Below are the code and all the weights of a small trained network. Each question names an input and a target symbol and asks about switching units off, where a switched-off unit gives its printed mean instead of its output.

import numpy as np


def w(rows, s, z=0):
    codes = np.array(rows[::2]) - 128.0
    scale = np.full(codes.shape[1], s)
    scale[-1] = z or s
    return codes * scale


def f(y):
    return y / 2 * (1 + np.tanh(0.7978845608 * (y + 0.044715 * y**3)))


def softmax(a):
    e = np.exp(a - a.max(-1, keepdims=True))
    return e / e.sum(-1, keepdims=True)


def log_softmax(a):
    a = a - a.max(-1, keepdims=True)
    return a - np.log(np.exp(a).sum(-1, keepdims=True))


def net(x, mask):
    ids = ['ΔΦεπστψ'.index(c) for c in x.split()]
    T = len(ids)
    res = E[ids] + P[:T]
    u = 0
    for l in range(3):
        r = res
        for j in range(3):
            rows = slice(4 * j, 4 * j + 4)
            q, k, v = (r @ M[l][rows].T for M in (Q, K, V))
            z = softmax(np.where(np.tri(T) > 0, q @ k.T / 4**0.5, -1e9)) @ v
            o = O[l][rows]
            res = res + np.where(mask[u + j], z, o[:, -1]) @ o[:, :-1]
        u += 3
        y = f(res @ A[l][:, :-1].T + A[l][:, -1])
        res = res + np.where(mask[u : u + 8], y, B[l][:, -1]) @ B[l][:, :-1]
        u += 8
    return log_softmax(res[-1] @ U[:, :-1].T + U[:, -1])


Q, K, V, O, A, B = {}, {}, {}, {}, {}, {}
E = w([
[36,137,79,172],'Δ',
[26,81,76,89],'Φ',
[143,105,95,79],'ε',
[179,225,124,183],'π',
[232,124,115,85],'σ',
[112,79,162,17],'τ',
[186,254,177,55],'ψ',
],0.0085)
P = w([
[143,128,44,98],'0',
[149,127,51,101],'1',
[5,253,53,50],'2',
[168,134,223,112],'3',
[202,80,233,133],'4',
[88,165,231,75],'5',
],0.006)
Q[0] = w([
[46,123,87,126],'L0H1',
[2,105,92,111],'L0H1',
[28,104,103,128],'L0H1',
[54,149,129,89],'L0H1',
[96,195,219,19],'L0H2',
[206,41,88,232],'L0H2',
[191,57,55,237],'L0H2',
[208,31,31,212],'L0H2',
[137,165,198,105],'L0H3',
[162,171,217,74],'L0H3',
[109,94,66,158],'L0H3',
[115,129,188,74],'L0H3',
],0.0071)
K[0] = w([
[180,173,183,219],'L0H1',
[163,159,179,204],'L0H1',
[167,165,213,247],'L0H1',
[161,136,166,141],'L0H1',
[182,130,254,77],'L0H2',
[48,113,31,188],'L0H2',
[55,102,41,192],'L0H2',
[49,124,31,155],'L0H2',
[124,179,157,144],'L0H3',
[133,231,192,150],'L0H3',
[118,90,104,139],'L0H3',
[173,181,132,135],'L0H3',
],0.0088)
V[0] = w([
[125,93,73,98],'L0H1',
[139,171,117,91],'L0H1',
[103,124,196,182],'L0H1',
[85,104,79,71],'L0H1',
[186,155,78,51],'L0H2',
[167,130,198,106],'L0H2',
[84,154,2,147],'L0H2',
[147,132,202,112],'L0H2',
[150,173,40,120],'L0H3',
[143,126,125,129],'L0H3',
[127,74,168,145],'L0H3',
[155,120,97,129],'L0H3',
],0.0074)
O[0] = w([
[181,109,222,107,211],'L0H1',
[116,174,167,81,176],'L0H1',
[110,113,3,181,17],'L0H1',
[161,134,176,115,254],'L0H1',
[109,142,210,82,248],'L0H2',
[119,155,50,48,104],'L0H2',
[134,109,245,211,196],'L0H2',
[136,169,25,50,97],'L0H2',
[104,138,242,87,218],'L0H3',
[138,105,160,136,121],'L0H3',
[115,123,53,166,62],'L0H3',
[93,110,197,118,141],'L0H3',
],0.0047,0.0032)
A[0] = w([
[75,57,132,173,253],'L0N1',
[217,65,187,16,220],'L0N2',
[19,240,125,114,157],'L0N3',
[242,186,174,146,154],'L0N4',
[248,203,186,168,145],'L0N5',
[111,254,147,67,134],'L0N6',
[253,180,179,211,195],'L0N7',
[127,122,46,188,28],'L0N8',
],0.0058,0.0036)
B[0] = w([
[82,88,197,176,171],'L0N1',
[150,127,141,35,254],'L0N2',
[14,183,79,51,176],'L0N3',
[205,213,73,153,161],'L0N4',
[178,233,55,175,161],'L0N5',
[130,199,49,79,184],'L0N6',
[171,254,102,197,161],'L0N7',
[179,138,69,111,106],'L0N8',
],0.0066,0.0067)
Q[1] = w([
[128,213,20,113],'L1H1',
[139,77,255,104],'L1H1',
[94,183,35,141],'L1H1',
[146,200,97,22],'L1H1',
[143,107,233,144],'L1H2',
[128,169,16,125],'L1H2',
[97,161,72,147],'L1H2',
[139,116,125,133],'L1H2',
[168,230,79,66],'L1H3',
[177,168,104,119],'L1H3',
[189,203,90,86],'L1H3',
[177,200,148,104],'L1H3',
],0.007)
K[1] = w([
[181,172,86,130],'L1H1',
[81,92,166,89],'L1H1',
[152,172,106,146],'L1H1',
[151,143,86,69],'L1H1',
[101,102,156,147],'L1H2',
[205,204,69,83],'L1H2',
[139,151,110,141],'L1H2',
[121,122,112,120],'L1H2',
[12,119,113,76],'L1H3',
[89,96,154,94],'L1H3',
[56,110,145,55],'L1H3',
[88,109,136,80],'L1H3',
],0.011)
V[1] = w([
[41,126,215,76],'L1H1',
[104,101,94,198],'L1H1',
[190,171,17,188],'L1H1',
[224,155,93,188],'L1H1',
[104,129,98,135],'L1H2',
[162,140,147,108],'L1H2',
[120,182,106,59],'L1H2',
[67,109,254,160],'L1H2',
[179,99,150,156],'L1H3',
[91,127,137,77],'L1H3',
[68,80,140,86],'L1H3',
[110,90,168,117],'L1H3',
],0.0048)
O[1] = w([
[123,87,249,74,220],'L1H1',
[102,124,140,247,2],'L1H1',
[181,158,3,213,45],'L1H1',
[166,157,54,162,84],'L1H1',
[106,114,115,181,100],'L1H2',
[150,161,99,84,168],'L1H2',
[104,160,73,97,205],'L1H2',
[152,95,231,88,177],'L1H2',
[57,67,131,183,71],'L1H3',
[157,128,161,70,199],'L1H3',
[163,102,114,18,164],'L1H3',
[93,128,138,94,141],'L1H3',
],0.0032,0.0051)
A[1] = w([
[113,170,161,70,40],'L1N1',
[139,3,140,96,55],'L1N2',
[102,160,162,60,41],'L1N3',
[103,248,96,136,72],'L1N4',
[35,133,40,113,12],'L1N5',
[108,123,180,85,49],'L1N6',
[78,45,176,125,116],'L1N7',
[109,137,186,80,252],'L1N8',
],0.0063,0.0012)
B[1] = w([
[151,45,50,88,230],'L1N1',
[67,2,8,220,180],'L1N2',
[159,39,62,92,245],'L1N3',
[125,118,60,141,206],'L1N4',
[222,163,98,21,156],'L1N5',
[141,13,80,129,217],'L1N6',
[43,68,74,216,210],'L1N7',
[141,51,118,95,255],'L1N8',
],0.0044,0.009)
Q[2] = w([
[105,104,119,118],'L2H1',
[108,146,108,104],'L2H1',
[156,128,187,162],'L2H1',
[119,146,92,100],'L2H1',
[128,167,132,143],'L2H2',
[105,107,150,153],'L2H2',
[97,140,161,227],'L2H2',
[88,140,9,74],'L2H2',
[125,108,120,149],'L2H3',
[78,137,100,94],'L2H3',
[146,135,148,116],'L2H3',
[173,128,116,122],'L2H3',
],0.011)
K[2] = w([
[140,136,118,44],'L2H1',
[181,167,124,101],'L2H1',
[35,127,169,156],'L2H1',
[242,160,136,134],'L2H1',
[117,192,67,185],'L2H2',
[28,122,152,135],'L2H2',
[3,160,99,182],'L2H2',
[199,81,47,116],'L2H2',
[135,157,137,171],'L2H3',
[217,100,152,60],'L2H3',
[102,127,94,118],'L2H3',
[91,141,104,108],'L2H3',
],0.0061)
V[2] = w([
[89,159,67,163],'L2H1',
[63,87,127,95],'L2H1',
[134,116,95,131],'L2H1',
[155,112,150,165],'L2H1',
[181,108,221,91],'L2H2',
[129,195,124,141],'L2H2',
[78,101,74,132],'L2H2',
[160,254,104,172],'L2H2',
[154,176,123,195],'L2H3',
[118,127,102,178],'L2H3',
[109,127,105,81],'L2H3',
[50,104,76,111],'L2H3',
],0.0065)
O[2] = w([
[75,149,94,192,92],'L2H1',
[117,74,103,100,163],'L2H1',
[133,121,121,144,144],'L2H1',
[165,154,130,117,95],'L2H1',
[253,95,222,85,175],'L2H2',
[80,214,124,91,66],'L2H2',
[71,70,79,206,143],'L2H2',
[90,215,118,79,1],'L2H2',
[102,139,121,69,4],'L2H3',
[99,138,79,70,76],'L2H3',
[119,127,154,185,189],'L2H3',
[110,133,104,189,184],'L2H3',
],0.0052,0.012)
A[2] = w([
[130,83,39,117,158],'L2N1',
[16,89,196,250,155],'L2N2',
[193,201,147,123,110],'L2N3',
[195,176,132,88,151],'L2N4',
[156,64,255,112,248],'L2N5',
[159,104,216,233,144],'L2N6',
[120,103,213,30,255],'L2N7',
[101,120,206,222,152],'L2N8',
],0.0061,0.0034)
B[2] = w([
[143,117,47,165,168],'L2N1',
[12,80,151,24,185],'L2N2',
[5,20,117,48,157],'L2N3',
[126,59,136,95,159],'L2N4',
[104,174,131,219,250],'L2N5',
[49,181,127,92,184],'L2N6',
[255,232,197,229,194],'L2N7',
[42,170,158,66,159],'L2N8',
],0.0049,0.023)
U = w([
[75,197,243,151,134],'Δ',
[66,71,129,91,91],'Φ',
[165,176,196,174,169],'ε',
[90,187,107,217,202],'π',
[142,132,191,3,149],'σ',
[174,105,59,214,181],'τ',
[109,88,39,78,5],'ψ',
],0.0053,0.0035)

Each question gives the input, a string of symbols that net reads in full, and the target symbol t.
The units are the heads (4 rows each of Q, K, V and O) and the neurons (one row each of A and B). Each row of codes is followed by its name. A weight is (code - 128) times the scale printed after its matrix; where a second scale follows, it is the last column's (O, A, B and U).
mask holds one flag per unit, layer by layer, with each layer's heads first. A switched-off unit (its flag False) gives its mean, the last column of its rows in O or B, instead of its output. The means were averaged over made-up inputs and are rounded, as every weight is.
A unit's drop is (log p(t) with every unit on - log p(t) with that unit switched off) / (log p(t) with every unit on - log p(t) with every unit switched off).
unit that matters most: the unit with the biggest drop
k most important neurons: the k neurons with the biggest drops, biggest first
k most important neurons of layer l: the k neurons of layer l with the biggest drops, biggest first
heads that matter: for each layer, one digit per head in row order, 1 if its drop is at least 0.15 and else 0, layers parted by /
input Δ Φ τ Φ π Δ, target π: heads that matter	110 / 100 / 010
input ψ τ Δ, target ψ: unit that matters most	L0N3
input Φ ε Δ, target ε: heads that matter	110 / 000 / 010
input Φ Δ σ τ σ π, target τ: 2 most important neurons	[L1N3, L1N1]
input ε Φ Δ Φ τ Δ, target τ: heads that matter	010 / 000 / 010
input π ψ τ, target ψ: 2 most important neurons	[L0N6, L0N3]
input Φ π τ σ Φ τ, target τ: heads that matter	000 / 100 / 010
input Φ Δ τ ψ, target ψ: heads that matter	010 / 000 / 000
input τ π Δ, target τ: 2 most important neurons	[L0N3, L1N5]
input Φ ε Φ, target ε: 2 most important neurons	[L2N7, L0N3]
input Δ σ Φ ε ψ ε, target ψ: heads that matter	010 / 110 / 000
input τ Φ Δ σ Δ Δ, target σ: 4 most important neurons	[L0N3, L1N7, L2N5, L1N5]
input τ π ε, target τ: heads that matter	000 / 100 / 010
input τ ψ ε, target ψ: heads that matter	011 / 110 / 000
input Φ Φ Φ σ π, target π: 3 most important neurons	[L0N5, L0N7, L0N4]
input Δ ψ σ, target ψ: unit that matters most	L0N6
input Δ τ π, target τ: 2 most important neurons of layer 0	[L0N2, L0N3]
input Φ π ε Φ τ σ, target τ: 2 most important neurons	[L0N2, L1N3]
input ε ε Φ, target ε: 2 most important neurons	[L2N7, L2N2]
input τ Δ τ π, target π: unit that matters most	L1H1
input Δ Φ π π Φ Φ, target π: 3 most important neurons	[L0N5, L0N7, L0N4]
input Δ Φ σ Φ π Φ, target π: heads that matter	110 / 101 / 110
input σ Φ Φ ε σ π, target σ: heads that matter	010 / 001 / 010
input σ σ Φ τ σ, target σ: 2 most important neurons	[L0N5, L0N4]
input τ Φ Φ, target τ: 2 most important neurons of layer 2	[L2N2, L2N7]
input π Φ Φ Φ σ, target σ: 2 most important neurons	[L0N5, L0N7]
input Δ Φ τ τ, target τ: unit that matters most	L0H2
input τ ψ Φ, target ψ: 3 most important neurons	[L0N6, L0N3, L1N5]
input Δ Φ τ ψ Δ, target Δ: heads that matter	000 / 000 / 000
